Below are the code and all the weights of a small trained network. Each question names an input and a class and asks about switching units off, where a switched-off unit gives its printed mean instead of its output.

import numpy as np


def w(rows, s, z=0):
    codes = np.array(rows[::2]) - 128.0
    scale = np.full(codes.shape[1], s)
    scale[-1] = z or s
    return codes * scale


def norm(h):
    return h / np.sqrt((h * h).mean(-1, keepdims=True) + 1e-5)


def f(y):
    return np.maximum(y, 0)


def log_softmax(a):
    a = a - a.max(-1, keepdims=True)
    return a - np.log(np.exp(a).sum(-1, keepdims=True))


def net(x, mask):
    res = np.array(x, float).reshape(1, 4) / 4 @ E
    u = 0
    for l in range(3):
        y = f(norm(res) @ A[l][:, :-1].T + A[l][:, -1])
        res = res + np.where(mask[u : u + 4], y, B[l][:, -1]) @ B[l][:, :-1]
        u += 4
    return log_softmax(norm(res)[-1] @ U[:, :-1].T + U[:, -1])


A, B = {}, {}
E = w([
[91,123,63,93,175,142,124,107],'x0',
[182,112,180,93,254,161,152,107],'x1',
[122,146,145,173,83,130,181,67],'x2',
[81,51,162,160,104,134,140,186],'x3',
],0.0039)
A[0] = w([
[136,88,221,155,58,136,186,133,46],'0.n1',
[178,98,209,121,147,119,100,225,52],'0.n2',
[26,2,136,123,168,135,148,198,3],'0.n3',
[45,40,139,135,74,134,138,197,86],'0.n4',
],0.0095,0.0032)
B[0] = w([
[196,129,193,197,138,88,168,74,207],'0.n1',
[225,200,159,45,107,128,19,164,205],'0.n2',
[159,77,1,246,166,198,135,50,243],'0.n3',
[4,53,117,151,132,164,95,143,253],'0.n4',
],0.0064,0.0074)
A[1] = w([
[100,88,189,67,240,121,171,163,15],'1.n1',
[5,93,164,104,80,126,125,190,24],'1.n2',
[129,143,215,180,80,76,227,144,4],'1.n3',
[74,238,51,79,57,108,159,86,80],'1.n4',
],0.012,0.0014)
B[1] = w([
[101,180,186,161,124,184,246,150,156],'1.n1',
[139,189,151,149,98,20,129,254,204],'1.n2',
[159,48,199,106,27,112,156,13,208],'1.n3',
[30,162,77,50,151,114,44,46,254],'1.n4',
],0.0087,0.0071)
A[2] = w([
[95,123,105,159,130,22,172,254,21],'2.n1',
[53,120,63,121,21,124,97,212,102],'2.n2',
[213,88,48,93,212,111,109,153,5],'2.n3',
[102,141,59,145,62,34,181,250,67],'2.n4',
],0.0091,0.0011)
B[2] = w([
[77,209,148,169,81,78,130,196,215],'2.n1',
[132,156,117,161,198,3,224,154,254],'2.n2',
[81,128,140,44,89,122,219,222,197],'2.n3',
[87,138,120,141,100,2,140,248,224],'2.n4',
],0.0052,0.0056)
U = w([
[116,28,53,244,157,189,99,124,159],'0',
[121,124,104,106,136,88,137,175,2],'1',
[30,185,63,22,140,88,66,57,146],'2',
[246,169,197,45,121,144,55,226,138],'3',
[130,188,180,116,183,204,254,136,139],'4',
[60,125,123,200,82,3,131,244,153],'5',
[151,95,43,49,162,183,135,227,79],'6',
[153,74,221,132,30,89,153,28,154],'7',
],0.0082,0.0055)

Each question gives the input, the list of numbers given to net, and the class t.
The units are the neurons (one row each of A and B). Each row of codes is followed by its name. A weight is (code - 128) times the scale printed after its matrix; where a second scale follows, it is the last column's (A, B and U).
mask holds one flag per neuron, layer by layer. A switched-off neuron (its flag False) gives its mean, the last column of its row in B, instead of its output. The means were averaged over made-up inputs and are rounded, as every weight is.
A unit's drop is (log p(t) with every unit on - log p(t) with that unit switched off) / (log p(t) with every unit on - log p(t) with every unit switched off).
The circuit of an input: a set's keep is (log p(t) with only the set's units on - log p(t) with every unit switched off) / (log p(t) with every unit on - log p(t) with every unit switched off). Starting from all 12 units, units are removed one at a time, each time the one whose removal leaves the highest keep (on an exact tie, the one counted first), for as long as the keep stays at least 0.8.
circuit, biggest first: the units of the circuit, biggest drop first
top k neurons: the k neurons with the biggest drops, biggest first
k most important neurons of layer l: the k neurons of layer l with the biggest drops, biggest first
input [-8,-1,-7,8], class 0: top 2 neurons => [0.n3; 0.n4]
input [-7,5,-8,-7], class 3: circuit, biggest first => [0.n2]
input [-8,1,2,-8], class 7: circuit, biggest first => [0.n3; 0.n2; 1.n3]
input [-6,-4,2,3], class 7: circuit, biggest first => [0.n1; 1.n3]
input [-6,3,2,2], class 7: top 2 neurons => [0.n1; 1.n3]
input [-5,-1,2,8], class 0: circuit, biggest first => [0.n3; 0.n4]
input [4,-1,-8,1], class 6: top 2 neurons => [2.n3; 1.n3]
input [5,1,-3,-3], class 4: circuit, biggest first => [1.n1; 0.n3]
input [8,0,-6,1], class 6: top 2 neurons => [2.n3; 1.n3]
input [6,2,0,0], class 4: circuit, biggest first => [1.n4; 1.n2; 0.n4]
input [-4,8,-8,-8], class 3: top 3 neurons => [0.n2; 0.n4; 2.n2]
input [8,8,-3,2], class 4: 2 most important neurons of layer 1 => [1.n1; 1.n4]
input [7,5,-2,-8], class 4: top 3 neurons => [1.n1; 0.n3; 0.n2]
input [-1,2,2,5], class 0: circuit, biggest first => [0.n3]
input [3,7,-7,2], class 6: 3 most important neurons of layer 0 => [0.n3; 0.n2; 0.n1]
input [5,6,-5,1], class 6: 2 most important neurons of layer 2 => [2.n3; 2.n2]
input [4,5,-4,-7], class 4: top 2 neurons => [1.n1; 0.n3]
input [-5,-8,4,-7], class 2: top 2 neurons => [1.n4; 0.n1]
input [5,2,0,-2], class 4: 2 most important neurons of layer 0 => [0.n4; 0.n2]
input [1,1,-7,-5], class 4: top 2 neurons => [1.n2; 0.n4]
input [2,4,-3,1], class 6: top 2 neurons => [2.n3; 1.n4]
input [-5,-2,-7,4], class 0: top 4 neurons => [0.n3; 0.n4; 0.n2; 1.n2]
